Below are the code and all the weights of a small trained network. Each question names an input and a class and asks about switching units off, where a switched-off unit gives its printed mean instead of its output.

import numpy as np


def w(rows, s, z=0):
    codes = np.array(rows[::2]) - 128.0
    scale = np.full(codes.shape[1], s)
    scale[-1] = z or s
    return codes * scale


def f(y):
    return y / 2 * (1 + np.tanh(0.7978845608 * (y + 0.044715 * y**3)))


def log_softmax(a):
    a = a - a.max(-1, keepdims=True)
    return a - np.log(np.exp(a).sum(-1, keepdims=True))


def net(x, mask):
    res = np.array(x, float).reshape(1, 6) / 4 @ E
    y = f(res @ A[0][:, :-1].T + A[0][:, -1])
    res = res + np.where(mask, y, B[0][:, -1]) @ B[0][:, :-1]
    return log_softmax(res[-1] @ U[:, :-1].T + U[:, -1])


A, B = {}, {}
E = w([
[115,165,129,127,133,210,38,179,51,188,127,112],'x0',
[56,255,180,196,145,90,162,143,69,216,150,198],'x1',
[189,125,54,144,218,94,94,124,80,102,159,178],'x2',
[143,176,188,84,165,135,169,144,123,184,133,92],'x3',
[115,56,128,143,186,101,44,104,29,124,12,89],'x4',
[176,77,91,69,25,91,46,23,118,132,224,159],'x5',
],0.0099)
A[0] = w([
[101,177,181,134,135,133,197,170,190,94,141,147,236],'N0',
[81,79,57,167,101,132,52,112,39,113,164,165,224],'N1',
[61,144,191,180,204,135,107,166,103,185,38,111,198],'N2',
[202,107,134,108,168,115,121,179,84,105,101,97,251],'N3',
[182,50,50,92,180,110,144,85,159,60,144,94,198],'N4',
[109,126,190,149,71,154,192,87,162,120,124,68,219],'N5',
[30,147,75,161,148,158,253,156,200,109,152,101,181],'N6',
[98,163,154,126,188,146,109,193,62,119,108,66,192],'N7',
[186,209,149,40,150,148,109,86,156,147,190,144,187],'N8',
],0.008,0.0023)
B[0] = w([
[172,157,155,83,130,129,134,196,106,140,136,147,202],'N0',
[137,134,84,150,150,97,34,51,141,154,60,172,208],'N1',
[117,209,100,75,177,145,226,47,10,80,69,57,249],'N2',
[132,111,112,107,156,147,155,149,129,132,127,122,173],'N3',
[207,22,108,149,158,96,181,128,206,65,162,132,217],'N4',
[101,120,167,48,87,139,154,162,134,139,102,139,179],'N5',
[224,159,212,119,105,132,98,183,74,114,85,185,207],'N6',
[140,144,84,88,180,175,167,125,101,172,128,84,211],'N7',
[73,115,54,176,91,114,148,195,124,172,196,137,177],'N8',
],0.011,0.016)
U = w([
[201,173,187,121,119,152,119,231,108,105,106,178,6],'0',
[109,177,118,104,193,140,206,106,74,112,112,25,168],'1',
[99,140,116,156,115,78,46,41,129,132,106,173,195],'2',
[180,12,105,146,158,91,173,114,183,37,141,118,185],'3',
[156,129,67,128,181,187,68,135,102,159,115,124,29],'4',
[69,60,182,82,57,141,161,129,143,156,137,94,175],'5',
[91,137,73,159,87,113,151,174,131,172,221,145,80],'6',
],0.011,0.0011)

Each question gives the input, the list of numbers given to net, and the class t.
The units are the neurons (one row each of A and B). Each row of codes is followed by its name. A weight is (code - 128) times the scale printed after its matrix; where a second scale follows, it is the last column's (A, B and U).
mask holds one flag per neuron, in row order. A switched-off neuron (its flag False) gives its mean, the last column of its row in B, instead of its output. The means were averaged over made-up inputs and are rounded, as every weight is.
A unit's drop is (log p(t) with every unit on - log p(t) with that unit switched off) / (log p(t) with every unit on - log p(t) with every unit switched off).
The circuit of an input: a set's keep is (log p(t) with only the set's units on - log p(t) with every unit switched off) / (log p(t) with every unit on - log p(t) with every unit switched off). Starting from all 9 units, units are removed one at a time, each time the one whose removal leaves the highest keep (on an exact tie, the one counted first), for as long as the keep stays at least 0.8.
circuit, biggest first: the units of the circuit, biggest drop first
top k neurons: the k neurons with the biggest drops, biggest first
drop of u: that unit's drop, to one decimal
input [-6,-1,-7,1,-1,3], class 5: circuit, biggest first => N5
input [3,-1,5,-7,-6,-1], class 3: circuit, biggest first => N7, N0
input [3,-4,1,4,-4,2], class 6: circuit, biggest first => N8, N2
input [8,-2,6,0,-6,-1], class 6: circuit, biggest first => N2, N8
input [7,-4,8,7,-3,-1], class 4: top 4 neurons => N2, N7, N3, N5
input [-8,-6,2,-2,-5,-7], class 0: top 2 neurons => N6, N0
input [8,8,8,-6,6,3], class 2: top 2 neurons => N1, N0
input [8,-6,4,-4,-4,-6], class 4: top 2 neurons => N2, N5
input [1,-8,-8,-2,3,-3], class 3: top 2 neurons => N4, N2
input [3,7,-3,3,-4,6], class 6: drop of N8 => 0.0
input [6,-8,-1,-6,2,-3], class 3: drop of N4 => 0.2
input [-6,4,0,-1,4,7], class 2: drop of N1 => 0.2
input [8,-8,3,7,-8,6], class 6: drop of N8 => 1.1
input [-4,-3,-7,-6,-8,4], class 0: circuit, biggest first => N6
